The rows lie along a hidden order. The number after each row says roughly how far along it the row is, from 0 to 10. A new part has a new order.
(in the rows, 100 means zero)
[ 88  73 103 109 109 143 124  75  87 107  97 116 106  97 120  92 106  91
 107 124  76 106  90  76  89  86 131 105 104  95 111  76 120 110 106  70
  85 110 119  73  53  90 119  86  99 133 117 109  95 121 104  86  93  74
  92  88  70 102  83 116  86 100  53 122 103 100  94 136 108  86 146  97
  86  87 106 116  98 119  92 145  49 161  94 114  52  73  78  89 105 120
  61  72 115 116 128  92 117  81 104 108 118  45 127 161  77  89  94 107
  78  50  72 102  71  74 122  89 121  98  97 114 129  74  87 127  94  43
  82 100 104 143 104 103  88 101  58  75  94 117 103  44  77  87  99  99
 107  82 110 116] -> 10
[ 86  98 115  79  85  72  93  83  76 113 200 129  81 106  97  93 109  91
  88 118  80  80 115  78 101 134 116  81  90  90 108  78 118  82 103  79
  76 108  79  91 123  68  83 139 113 101 106 118  95 109 101  89  60  87
  90 104  80  80 127 100  82  95  87 100  63  92  95 112  98  83 109 121
 108  95  96 106  71 100  91 132 115  55 124  98  46  92  93  98 112 126
  64  57  88 122  90 106 103 119 130  34 148  95  94 113  91  85 134  94
  44  42  92  79 105  90  80 100 114  92  98 110  87  93 112 135 134  53
  69  87 122  87  99 108 104 141 117  92 103 107 139 133 106 117 109  87
  94  69 111 123] -> 3
[127 101 128 120  74  56 101 119  94  89 119  72  94  63 130 103 100 103
  87  99  87 118  91 106 114  76  73  73 112  95 117  87  84  92  52  90
 113 107  98  80 129  83  80 120 112 137 106  88  89  52 100 119 112  71
 105  89 101  96 124 108 127  67 101 121  57  87  57  59  85  85  69  82
 101 110 109 106  74 103 100 115 142  28  89  99  89 121 110  97 119  81
  91  76  42 113  78  44 120 124  63  69 113 130 105 104 108 119 111  93
 110  92  83 118 121 128 100  99  97  85 127  95  79  98  93 124 116  70
 118  95 101 106 130  71  97  83 114 108 111  91 117 118 110  86 106  94
 105 117  81 111] -> 4
[ 64 122 129  94  78  65  98 103 116  97 137 107 103 103 110 106 107 118
 137  95 104 111  80 103  89 106 111 133  77 120 109  82 111 163 111  59
  98 134 102 123  64  96 118 116  91  82 132 110 125  82  90  90  99 104
 106 116  92 102 117  90  97 125 109  75 104 114  99  98  91 101  59  90
  77  94  76 112 100 102 118  93 150  89  88 131  88 116 118 101  85 107
  79  82 109  78  82 109 104 122  96  85  94  68  72  88  80  94 153  82
  97 126  94  95  90 111  61  97 110 112 112 107  81 120 122 123 141  95
 105 116 126 109  76 100  99 134 104 122  93  82 100 150  77  84  89  96
  90 119  73  99] -> 7
[130 106 123 111  59  70  94 102  99 100 173  99  57  78 142  89 103  97
 115 123  78 115 113  93  70 135 110  77  86 108 118  66  81 131  69  74
  80 123 124 133 113  98  98 122 101 178 135  94  91 131 131  93  91  87
 126 108  75  79 129 105  74  63 125 104  75  99  83 122 102  61  66 104
  80 105  75 121  94 127  85 129 141  74 135 100  39 133  90  92  84  97
  82  77  93  92  95  70  92 124 109  61 129  82 118 106 104  51 118  92
  79 116 115 116 124 125 102  92 109  91  64 115  72 101 103 127 123  39
  99  99 119  78  69 100  79 127  97 102  98 119 105 113  97  86  99  86
 114  83 101 137] -> 7
[100  90  90 113  92 140 109  97  91 100  95 102  88 114  98  98 103  87
 117 112 107 126 120  91  73 102 118  82  87  95 101  80 106 112 137  96
 100 108 128  77  65 115 100 100  85  64 110  99 121 155 109  86 113  98
 114  99  83  90 113 103  89 109 101 125 127 105 107 160 130  88 145  96
  76 100  83 107 123 137  91 108  42 197 122  88  93  99  74 102 100 124
 107 123 157 108 131  98  92  88 125 134  55  65 142 105 100  62  71 117
 112 125  96  95  85  98 128  86 106 107  77 102 137  81  91  82  90  76
 121 102 107 138  69 104  74  55  70  78  91 115  78  41 103  69  89  95
 118 103 106  63] -> 6
[ 63  93 130  88 129 108 104 135 107  89  95 104 105 145  71 112  91 103
 127  93 115  98  96  77 102 103  96 107  85 104  99 134 119 103 138  79
  94 106  89  71  37 119 114  98  93  92 104 116  99 112  92  93  83 121
  87 123 111  90  96  93  96 144 110  79 115 106  88 117 111 124 141 114
  90  89  90 118 129  84 156  90  66  60  95 118 101 104 102 104 100 134
 140  92 140 127  99 132  94  93 127  96  67 104  91  90  93 103 113  81
  85 115  25  79  65  84  74  87 100 127  82  91  96  99 125  80 103  85
  95 129 107 111  79 119 109  62  97 125  85  92 119 119 102  81  76 110
  84 119  91  92] -> 0
[ 98  96  62  77 111 148  91  91 104 106  56  94 123 139 102  90 112  94
  57  81  82  98 104 100 108  97  97  76  95  96  94 132  94  57 108 133
  97  58  77 101 127  93  93  97 105  61  67  86  48  78  85 104  77  91
  73  87 106 104  80  92  86 106  75 119  97  93 109  91  74 102 126 124
 118 116 119  97 112  67  88  91  43  88  93  90  87  47  91  96  90  95
  87 132 129 117 121 137 107  94 111  94 107  97  85 137 107 101  85 115
  93  36 126 103  90 109 120 118 104 102 108 124 112  89  92 114  63 133
  59  76  74 109 104 120 100 118 112  86 106  93  70  71 104 133 114  94
 102  52 132 104] -> 8
[111  92 144  83 105  83 102 150 128  78  97  76 122 115 117 102 102 116
 128  97 104  92  69  81 105  93  99 103  90 122 109 126  82 125  77  84
 103 109 108 107  31 117 139  75 101 157 102  89  45  79 112  89  87 102
  66 121 116  86  50  79 104 107 101  78 113 114  62  84  77 112  86 101
  79 111  95 135 112  73 158 109 102  56  73 137 102 116 100  99  86  95
 114  76  89 103 117  99  96  90  88 112 110  89  99 118 114 115 118  85
  98 107  60 114 107 122  88  75 112 106  89 110  70 113 114 111  80  75
  73 115  93 104  85 104  99  60  99 120 100  89  81 118  86  75  71 126
  94  85  95 144] -> 5
[119  89 108 104  98  90  80 123  96  90 170 101  73  89 107 106  83  83
 121 110  71  98 108  80 113 132 102 109  81  93 100  96  80  83  64 115
  90 101 105 124  50 114 108 105 106 154 105  79  29  91 149  80  89 103
 102 110  90  86 110 112  91 110 139  74  74  91 109 140 132  90 136 105
  92  88 114 107  81 120 118 138  71  66 130 104  33  95  81  87  88  95
 155  64 105 114  80  78  93 112 134  75 141 127 103  81 109  93  94  82
  99  87  44 106 102  98  93  87  80 105  42 115  70 107 114 109  99  56
  99 127 109  46 115 112  90 148  96 123  99 128 116  88 141 103 108  86
 110  94 100 145] -> 4
